Below is a small trained network, with its code and all its weights. Each question gives an input and a class and asks what happens when units are switched off, that is, made to give their printed mean instead of their output.

import numpy as np


def w(rows, s, z=0):
    codes = np.array(rows[::2]) - 128.0
    scale = np.full(codes.shape[1], s)
    scale[-1] = z or s
    return codes * scale


def norm(h):
    return h / np.sqrt((h * h).mean(-1, keepdims=True) + 1e-5)


def f(y):
    return y / 2 * (1 + np.tanh(0.7978845608 * (y + 0.044715 * y**3)))


def log_softmax(a):
    a = a - a.max(-1, keepdims=True)
    return a - np.log(np.exp(a).sum(-1, keepdims=True))


def net(x, mask):
    res = np.array(x, float).reshape(1, 4) / 4 @ E
    u = 0
    for l in range(2):
        y = f(norm(res) @ A[l][:, :-1].T + A[l][:, -1])
        res = res + np.where(mask[u : u + 15], y, B[l][:, -1]) @ B[l][:, :-1]
        u += 15
    return log_softmax(norm(res)[-1] @ U[:, :-1].T + U[:, -1])


A, B = {}, {}
E = w([
[14,83,129,86,183],'x0',
[131,217,92,127,186],'x1',
[158,62,164,201,204],'x2',
[162,160,254,54,151],'x3',
],0.0017)
A[0] = w([
[144,221,80,109,196,54],'0.n1',
[200,43,154,203,253,67],'0.n2',
[98,130,119,156,106,234],'0.n3',
[126,132,141,148,116,3],'0.n4',
[126,29,149,97,28,77],'0.n5',
[170,169,158,153,91,147],'0.n6',
[140,57,146,101,71,66],'0.n7',
[130,27,166,113,33,77],'0.n8',
[124,245,85,129,203,46],'0.n9',
[107,140,199,101,134,114],'0.n10',
[207,177,130,181,61,92],'0.n11',
[134,124,125,122,129,123],'0.n12',
[119,133,133,135,125,141],'0.n13',
[118,128,179,132,109,100],'0.n14',
[103,184,91,30,21,35],'0.n15',
],0.0044,0.0018)
B[0] = w([
[142,130,165,209,191,159],'0.n1',
[70,255,157,139,13,254],'0.n2',
[172,129,130,120,133,226],'0.n3',
[79,137,110,124,140,62],'0.n4',
[147,180,127,187,205,218],'0.n5',
[155,80,120,121,132,158],'0.n6',
[124,161,123,142,164,147],'0.n7',
[147,205,121,178,245,219],'0.n8',
[155,134,152,185,197,180],'0.n9',
[159,140,113,101,129,151],'0.n10',
[173,48,147,132,129,184],'0.n11',
[124,125,130,128,127,125],'0.n12',
[133,127,128,128,128,137],'0.n13',
[137,151,113,102,147,120],'0.n14',
[84,203,197,219,66,216],'0.n15',
],0.0045,0.0014)
A[1] = w([
[80,139,177,162,75,81],'1.n1',
[168,2,130,103,228,37],'1.n2',
[36,137,119,87,173,96],'1.n3',
[95,99,67,195,99,31],'1.n4',
[121,121,137,135,123,104],'1.n5',
[127,129,129,128,130,123],'1.n6',
[105,106,47,190,107,64],'1.n7',
[121,102,38,166,117,9],'1.n8',
[119,128,138,118,121,98],'1.n9',
[97,79,194,180,121,93],'1.n10',
[151,146,200,68,140,89],'1.n11',
[80,110,143,115,131,4],'1.n12',
[42,132,116,89,169,101],'1.n13',
[83,125,136,121,120,33],'1.n14',
[180,157,131,170,180,162],'1.n15',
],0.0053,0.0016)
B[1] = w([
[147,189,58,116,99,185],'1.n1',
[89,195,111,133,32,120],'1.n2',
[219,80,141,191,81,217],'1.n3',
[150,179,149,43,153,182],'1.n4',
[131,137,131,126,128,120],'1.n5',
[131,129,116,132,129,127],'1.n6',
[146,162,155,49,161,201],'1.n7',
[145,159,162,63,182,147],'1.n8',
[154,145,96,140,140,112],'1.n9',
[57,200,73,113,92,144],'1.n10',
[126,150,3,80,175,178],'1.n11',
[184,157,143,155,126,91],'1.n12',
[214,93,150,174,81,203],'1.n13',
[184,152,136,145,118,104],'1.n14',
[76,82,133,130,127,253],'1.n15',
],0.0042,0.0017)
U = w([
[112,218,132,138,67,182],'0',
[167,131,111,8,175,188],'1',
[204,51,143,169,82,175],'2',
[100,136,149,186,203,157],'3',
[74,99,114,125,100,138],'4',
[77,69,114,100,112,2],'5',
[80,81,118,100,113,6],'6',
[71,65,117,96,110,14],'7',
],0.013,0.0059)

Each question gives the input, the list of numbers given to net, and the class t.
The units are the neurons (one row each of A and B). Each row of codes is followed by its name. A weight is (code - 128) times the scale printed after its matrix; where a second scale follows, it is the last column's (A, B and U).
mask holds one flag per neuron, layer by layer. A switched-off neuron (its flag False) gives its mean, the last column of its row in B, instead of its output. The means were averaged over made-up inputs and are rounded, as every weight is.
A unit's drop is (log p(t) with every unit on - log p(t) with that unit switched off) / (log p(t) with every unit on - log p(t) with every unit switched off).
The circuit of an input: a set's keep is (log p(t) with only the set's units on - log p(t) with every unit switched off) / (log p(t) with every unit on - log p(t) with every unit switched off). Starting from the 12 units with the biggest drops (on a tie, the unit counted first), units are removed one at a time, each time the one whose removal leaves the highest keep (on an exact tie, the one counted first), for as long as the keep stays at least 0.8.
units of the circuit, in order: the units of the circuit, biggest drop first
most important unit: the unit with the biggest drop
k most important neurons: the k neurons with the biggest drops, biggest first
k most important neurons of layer l: the k neurons of layer l with the biggest drops, biggest first
drop of u: that unit's drop, to one decimal
input [2,-7,5,-7], class 1: most important unit	0.n15
input [5,-5,2,2], class 2: 3 most important neurons	(1.n3, 0.n15, 1.n13)
input [4,8,-5,3], class 3: 3 most important neurons	(0.n9, 0.n2, 0.n1)
input [-6,3,-5,-5], class 2: 4 most important neurons	(0.n11, 0.n2, 1.n11, 0.n15)
input [-2,-7,-5,-7], class 1: 2 most important neurons of layer 1	(1.n7, 1.n4)
input [7,-3,-5,4], class 2: 3 most important neurons	(0.n2, 1.n3, 1.n13)
input [-7,-5,8,2], class 0: 3 most important neurons	(0.n2, 1.n3, 1.n13)
input [8,2,8,-3], class 0: units of the circuit, in order	(0.n2, 1.n1)
input [-5,-7,-1,2], class 3: 2 most important neurons	(0.n8, 0.n5)
input [8,-5,7,4], class 2: 2 most important neurons	(1.n3, 0.n15)
input [7,-4,-5,-5], class 2: units of the circuit, in order	(1.n3, 1.n13)
input [8,-7,-5,-8], class 1: 2 most important neurons	(1.n7, 1.n4)
input [-1,7,-3,-5], class 3: 4 most important neurons	(0.n9, 0.n1, 0.n2, 1.n11)
input [-6,4,7,3], class 0: 3 most important neurons	(0.n2, 1.n3, 1.n13)
input [6,2,-2,-6], class 1: units of the circuit, in order	(1.n7, 1.n4)
input [4,3,3,1], class 2: 3 most important neurons	(0.n15, 1.n3, 1.n13)
input [2,-6,1,4], class 3: units of the circuit, in order	(0.n8)
input [7,6,7,6], class 0: 2 most important neurons	(0.n2, 0.n8)
input [-5,-4,-3,-5], class 1: 3 most important neurons of layer 0	(0.n2, 0.n9, 0.n1)
input [2,7,-1,-7], class 1: 2 most important neurons of layer 0	(0.n8, 0.n5)
input [4,6,-2,0], class 3: most important unit	0.n9
input [6,-7,-5,5], class 3: 4 most important neurons	(0.n8, 0.n5, 0.n2, 0.n15)
input [-2,7,-3,5], class 3: 2 most important neurons	(0.n1, 0.n9)
input [6,3,7,7], class 0: 2 most important neurons	(0.n2, 0.n11)
input [-3,-5,2,5], class 1: 3 most important neurons of layer 0	(0.n15, 0.n1, 0.n9)
input [-7,-2,5,7], class 1: 3 most important neurons of layer 1	(1.n11, 1.n3, 1.n13)
input [0,-7,-2,5], class 3: most important unit	0.n8
input [-4,-6,7,-8], class 1: 3 most important neurons of layer 0	(0.n15, 0.n1, 0.n9)
input [-4,3,8,6], class 0: drop of 0.n2	1.9
